Below are the code and all the weights of a small trained network. Each question names an input and a target symbol and asks about switching units off, where a switched-off unit gives its printed mean instead of its output.

import numpy as np


def w(rows, s, z=0):
    codes = np.array(rows[::2]) - 128.0
    scale = np.full(codes.shape[1], s)
    scale[-1] = z or s
    return codes * scale


def norm(h):
    return h / np.sqrt((h * h).mean(-1, keepdims=True) + 1e-5)


def f(y):
    return np.maximum(y, 0)


def softmax(a):
    e = np.exp(a - a.max(-1, keepdims=True))
    return e / e.sum(-1, keepdims=True)


def log_softmax(a):
    a = a - a.max(-1, keepdims=True)
    return a - np.log(np.exp(a).sum(-1, keepdims=True))


def net(x, mask):
    ids = ['αγδεζηλξπσφ'.index(c) for c in x.split()]
    T = len(ids)
    res = E[ids] + P[:T]
    u = 0
    for l in range(2):
        r = norm(res)
        for j in range(3):
            rows = slice(3 * j, 3 * j + 3)
            q, k, v = (r @ M[l][rows].T for M in (Q, K, V))
            z = softmax(np.where(np.tri(T) > 0, q @ k.T / 3**0.5, -1e9)) @ v
            o = O[l][rows]
            res = res + np.where(mask[u + j], z, o[:, -1]) @ o[:, :-1]
        u += 3
        y = f(norm(res) @ A[l][:, :-1].T + A[l][:, -1])
        res = res + np.where(mask[u : u + 8], y, B[l][:, -1]) @ B[l][:, :-1]
        u += 8
    return log_softmax(norm(res)[-1] @ U[:, :-1].T + U[:, -1])


Q, K, V, O, A, B = {}, {}, {}, {}, {}, {}
E = w([
[170,131,104,237,42,125,80,118,153,72],'α',
[128,168,116,214,176,168,107,169,125,228],'γ',
[127,145,119,143,144,88,79,201,169,37],'δ',
[131,143,193,133,98,86,25,161,156,154],'ε',
[122,132,142,239,108,62,88,103,174,116],'ζ',
[128,73,140,149,145,22,73,117,155,118],'η',
[117,146,113,144,138,32,117,109,175,90],'λ',
[127,146,46,77,78,176,153,122,201,119],'ξ',
[4,152,155,147,73,121,179,106,47,158],'π',
[150,116,168,176,174,107,81,153,155,10],'σ',
[124,206,215,200,117,110,78,89,182,101],'φ',
],0.0045)
P = w([
[172,215,40,154,214,76,32,42,4,71],'0',
[152,201,85,158,160,67,58,94,84,114],'1',
[145,165,97,158,139,64,89,120,131,115],'2',
[127,141,100,165,123,73,107,142,144,115],'3',
[130,131,115,159,108,83,132,155,155,126],'4',
[110,136,126,150,96,94,142,179,152,132],'5',
[96,132,129,145,93,120,160,177,154,133],'6',
[85,144,138,141,85,132,178,185,164,147],'7',
[82,140,136,137,75,154,173,209,157,146],'8',
],0.0024)
Q[0] = w([
[186,175,113,124,120,176,64,114,166,122],'0.h0',
[119,106,122,164,206,87,170,254,124,81],'0.h0',
[143,106,104,163,169,42,140,43,162,224],'0.h0',
[98,172,130,161,93,58,87,132,191,67],'0.h1',
[146,88,102,181,196,176,170,153,102,178],'0.h1',
[156,44,92,47,127,182,198,79,82,140],'0.h1',
[57,117,152,159,125,77,83,143,97,124],'0.h2',
[143,240,131,216,123,137,75,157,144,153],'0.h2',
[115,61,127,66,171,83,102,129,79,63],'0.h2',
],0.0042)
K[0] = w([
[170,70,103,127,144,134,100,135,223,91],'0.h0',
[146,186,131,181,123,163,139,99,143,252],'0.h0',
[137,173,175,164,136,191,86,228,107,78],'0.h0',
[81,134,100,8,88,194,184,140,132,170],'0.h1',
[167,149,139,205,192,113,110,135,103,158],'0.h1',
[207,120,164,161,98,82,62,66,151,51],'0.h1',
[83,138,176,165,113,104,135,146,84,140],'0.h2',
[57,146,133,138,45,196,192,167,154,200],'0.h2',
[175,113,158,165,191,59,108,139,138,91],'0.h2',
],0.0047)
V[0] = w([
[174,60,136,157,179,113,138,156,158,40],'0.h0',
[83,166,95,138,172,65,59,126,67,81],'0.h0',
[51,136,166,173,136,125,206,160,24,187],'0.h0',
[62,112,73,153,157,127,251,171,149,193],'0.h1',
[202,84,168,128,221,107,111,131,119,179],'0.h1',
[164,103,92,159,137,248,136,110,175,214],'0.h1',
[86,88,119,59,157,124,199,155,188,135],'0.h2',
[73,104,69,37,139,128,111,74,105,56],'0.h2',
[100,123,146,146,34,194,134,105,147,136],'0.h2',
],0.0026)
O[0] = w([
[66,145,80,138,214,99,73,100,69,123,100],'0.h0',
[250,141,126,102,143,91,88,166,140,131,255],'0.h0',
[85,203,189,106,68,196,103,199,216,128,92],'0.h0',
[31,191,102,101,101,98,107,231,117,204,131],'0.h1',
[102,172,137,156,177,168,147,104,111,214,28],'0.h1',
[46,33,83,135,134,136,117,243,120,197,92],'0.h1',
[32,122,119,52,93,140,94,142,118,212,49],'0.h2',
[104,21,181,123,105,212,253,165,103,108,133],'0.h2',
[182,182,142,24,165,101,113,140,67,122,122],'0.h2',
],0.0024,0.003)
A[0] = w([
[145,67,133,98,246,210,178,129,77,110,4],'0.n0',
[92,133,144,149,174,87,86,90,43,157,107],'0.n1',
[167,180,121,117,131,142,139,150,197,64,81],'0.n2',
[143,129,137,130,192,96,138,45,67,136,45],'0.n3',
[148,72,132,150,74,121,158,100,162,44,170],'0.n4',
[98,154,187,143,136,100,138,122,122,168,135],'0.n5',
[110,19,86,59,139,163,173,160,122,149,46],'0.n6',
[86,125,94,149,114,118,167,80,4,135,82],'0.n7',
],0.0036,0.0027)
B[0] = w([
[146,173,136,66,216,141,110,141,159,133,129],'0.n0',
[179,94,143,69,179,132,88,140,39,195,149],'0.n1',
[121,140,173,125,139,74,48,94,106,194,201],'0.n2',
[71,108,146,161,90,92,215,127,204,126,140],'0.n3',
[107,183,138,108,141,67,130,194,144,169,253],'0.n4',
[144,123,83,94,119,117,98,150,165,93,167],'0.n5',
[180,140,254,89,30,121,199,196,215,64,146],'0.n6',
[156,194,72,103,190,115,6,75,158,209,152],'0.n7',
],0.0037)
Q[1] = w([
[123,92,175,143,82,179,205,119,116,140],'1.h0',
[138,175,59,129,131,81,85,148,148,134],'1.h0',
[131,99,186,119,94,201,222,118,126,86],'1.h0',
[158,162,66,144,198,155,97,129,77,219],'1.h1',
[114,192,80,43,41,74,125,118,178,141],'1.h1',
[133,181,108,163,108,100,67,146,177,159],'1.h1',
[151,52,116,97,111,199,195,128,182,94],'1.h2',
[121,20,55,88,205,254,241,9,20,116],'1.h2',
[80,218,179,128,23,26,43,241,233,124],'1.h2',
],0.0069)
K[1] = w([
[226,149,69,201,191,129,127,40,107,114],'1.h0',
[31,142,101,95,77,163,140,163,138,120],'1.h0',
[253,134,81,157,227,121,102,71,114,84],'1.h0',
[174,210,51,75,162,127,108,95,79,173],'1.h1',
[43,129,144,86,56,114,177,190,142,169],'1.h1',
[104,145,130,139,122,156,131,176,93,189],'1.h1',
[204,79,138,127,161,102,125,134,179,31],'1.h2',
[188,120,155,179,160,56,104,90,91,28],'1.h2',
[55,118,114,78,91,211,190,173,175,194],'1.h2',
],0.0065)
V[1] = w([
[84,170,135,123,92,125,147,142,178,56],'1.h0',
[46,149,146,57,82,157,174,153,162,177],'1.h0',
[100,136,177,139,38,82,189,168,169,101],'1.h0',
[119,124,33,30,103,198,165,76,102,148],'1.h1',
[111,182,119,63,119,72,152,88,134,196],'1.h1',
[46,113,131,59,32,168,143,138,150,57],'1.h1',
[202,148,30,57,148,186,50,172,154,155],'1.h2',
[93,151,143,176,164,107,112,130,5,226],'1.h2',
[58,202,127,82,52,81,99,65,86,141],'1.h2',
],0.0032)
O[1] = w([
[128,172,103,163,159,150,124,132,97,204,190],'1.h0',
[131,126,129,188,152,103,38,105,147,157,102],'1.h0',
[107,144,79,140,173,146,87,120,128,222,203],'1.h0',
[163,179,151,196,154,35,88,83,129,103,21],'1.h1',
[116,104,182,146,151,124,108,110,50,128,226],'1.h1',
[179,108,157,152,125,86,167,116,124,4,63],'1.h1',
[115,79,85,178,189,135,21,97,105,122,244],'1.h2',
[236,187,147,185,142,51,139,212,126,159,111],'1.h2',
[105,84,186,159,98,82,155,140,73,76,252],'1.h2',
],0.0037,0.003)
A[1] = w([
[135,184,169,186,101,127,237,112,109,91,120],'1.n0',
[146,53,201,89,210,186,254,183,171,140,57],'1.n1',
[152,156,148,209,129,64,149,184,98,185,6],'1.n2',
[41,14,109,179,162,149,25,58,78,95,61],'1.n3',
[138,145,161,136,55,187,212,104,163,147,29],'1.n4',
[195,177,79,143,193,139,137,149,151,191,83],'1.n5',
[136,88,49,88,152,145,129,122,123,20,64],'1.n6',
[124,102,100,236,221,97,5,83,38,175,99],'1.n7',
],0.0035,0.0018)
B[1] = w([
[96,110,98,156,136,145,66,144,199,156,155],'1.n0',
[173,95,89,253,190,166,122,109,89,122,134],'1.n1',
[167,119,141,175,143,82,89,179,130,126,187],'1.n2',
[98,85,117,181,161,108,28,122,180,180,211],'1.n3',
[159,166,82,142,173,156,95,88,116,66,133],'1.n4',
[73,107,118,113,118,165,119,156,120,202,167],'1.n5',
[76,126,172,130,123,128,125,184,140,184,157],'1.n6',
[171,150,27,43,187,108,94,110,113,24,254],'1.n7',
],0.0048,0.0058)
U = w([
[162,36,136,140,138,119,203,90,71,183,86],'α',
[146,221,175,143,135,185,124,60,172,126,22],'γ',
[197,82,196,45,64,188,106,96,67,173,77],'δ',
[150,100,146,194,201,226,173,140,116,86,51],'ε',
[57,26,84,87,110,154,72,51,169,36,157],'ζ',
[104,173,96,84,118,59,204,70,142,158,20],'η',
[244,181,51,101,205,102,86,145,132,126,255],'λ',
[165,129,57,145,10,208,164,138,125,63,127],'ξ',
[53,83,171,230,96,126,90,201,176,255,104],'π',
[40,147,133,43,91,179,167,234,108,88,124],'σ',
[146,150,202,184,74,41,121,154,26,54,105],'φ',
],0.0054,0.004)

Each question gives the input, a string of symbols that net reads in full, and the target symbol t.
The units are the heads (3 rows each of Q, K, V and O) and the neurons (one row each of A and B). Each row of codes is followed by its name. A weight is (code - 128) times the scale printed after its matrix; where a second scale follows, it is the last column's (O, A, B and U).
mask holds one flag per unit, layer by layer, with each layer's heads first. A switched-off unit (its flag False) gives its mean, the last column of its rows in O or B, instead of its output. The means were averaged over made-up inputs and are rounded, as every weight is.
A unit's drop is (log p(t) with every unit on - log p(t) with that unit switched off) / (log p(t) with every unit on - log p(t) with every unit switched off).
The circuit of an input: a set's keep is (log p(t) with only the set's units on - log p(t) with every unit switched off) / (log p(t) with every unit on - log p(t) with every unit switched off). Starting from the 12 units with the biggest drops (on a tie, the unit counted first), units are removed one at a time, each time the one whose removal leaves the highest keep (on an exact tie, the one counted first), for as long as the keep stays at least 0.8.
units of the circuit, in order: the units of the circuit, biggest drop first
most important unit: the unit with the biggest drop
top k neurons: the k neurons with the biggest drops, biggest first
k most important neurons of layer l: the k neurons of layer l with the biggest drops, biggest first
heads that matter: for each layer, one digit per head in row order, 1 if its drop is at least 0.15 and else 0, layers parted by /
input π ζ π ε λ λ ζ δ, target φ: units of the circuit, in order	(1.h2)
input σ σ η δ, target σ: heads that matter	000 / 110
input σ ξ σ λ ξ π π π φ, target φ: heads that matter	000 / 011
input ξ π δ λ ξ π ζ ξ, target σ: units of the circuit, in order	(0.h2 0.n6 1.n3)
input σ α ε, target δ: heads that matter	010 / 110
input φ φ λ φ, target γ: top 2 neurons	(1.n7 1.n3)
input ζ λ σ ζ, target π: heads that matter	100 / 111
input ξ ξ ε α ε, target ζ: units of the circuit, in order	(1.h2 1.n2)
input ξ ξ ξ λ ξ π, target λ: heads that matter	000 / 100
input α λ α, target ξ: heads that matter	010 / 111
input ε α π η α π δ ζ, target φ: top 2 neurons	(1.n3 0.n7)
input α ξ ξ ε ξ π π, target φ: units of the circuit, in order	(1.h2 1.h1)
input π δ ξ, target ζ: heads that matter	001 / 001
input δ ζ δ ε λ, target η: top 3 neurons	(1.n7 1.n3 1.n2)
input ξ π ε α π α ξ, target π: heads that matter	001 / 111
input ζ ζ ζ, target π: heads that matter	000 / 111
input λ λ φ φ π γ π σ, target φ: heads that matter	100 / 001
input ε φ ζ σ, target ε: 4 most important neurons of layer 1	(1.n1 1.n7 1.n3 1.n2)
input ξ φ α ε π δ ξ η ξ, target σ: units of the circuit, in order	(0.n6 0.h2 1.n3)
input λ ξ δ η ε, target ζ: units of the circuit, in order	(1.h2 0.h2)
input ε α ξ η δ σ δ α, target ζ: heads that matter	000 / 001
input ζ ε η λ, target η: heads that matter	010 / 110
input σ π α ε σ σ ε, target φ: heads that matter	110 / 101
input ξ λ ζ π λ, target φ: heads that matter	000 / 001
input ε ξ γ φ ξ π λ, target φ: most important unit	0.h0
input π ξ ξ σ λ ζ ξ ζ, target ζ: 2 most important neurons of layer 1	(1.n7 1.n2)
input ξ φ γ γ δ γ π α ξ, target π: most important unit	0.h2
input ξ δ δ π σ, target φ: 2 most important neurons of layer 0	(0.n7 0.n2)
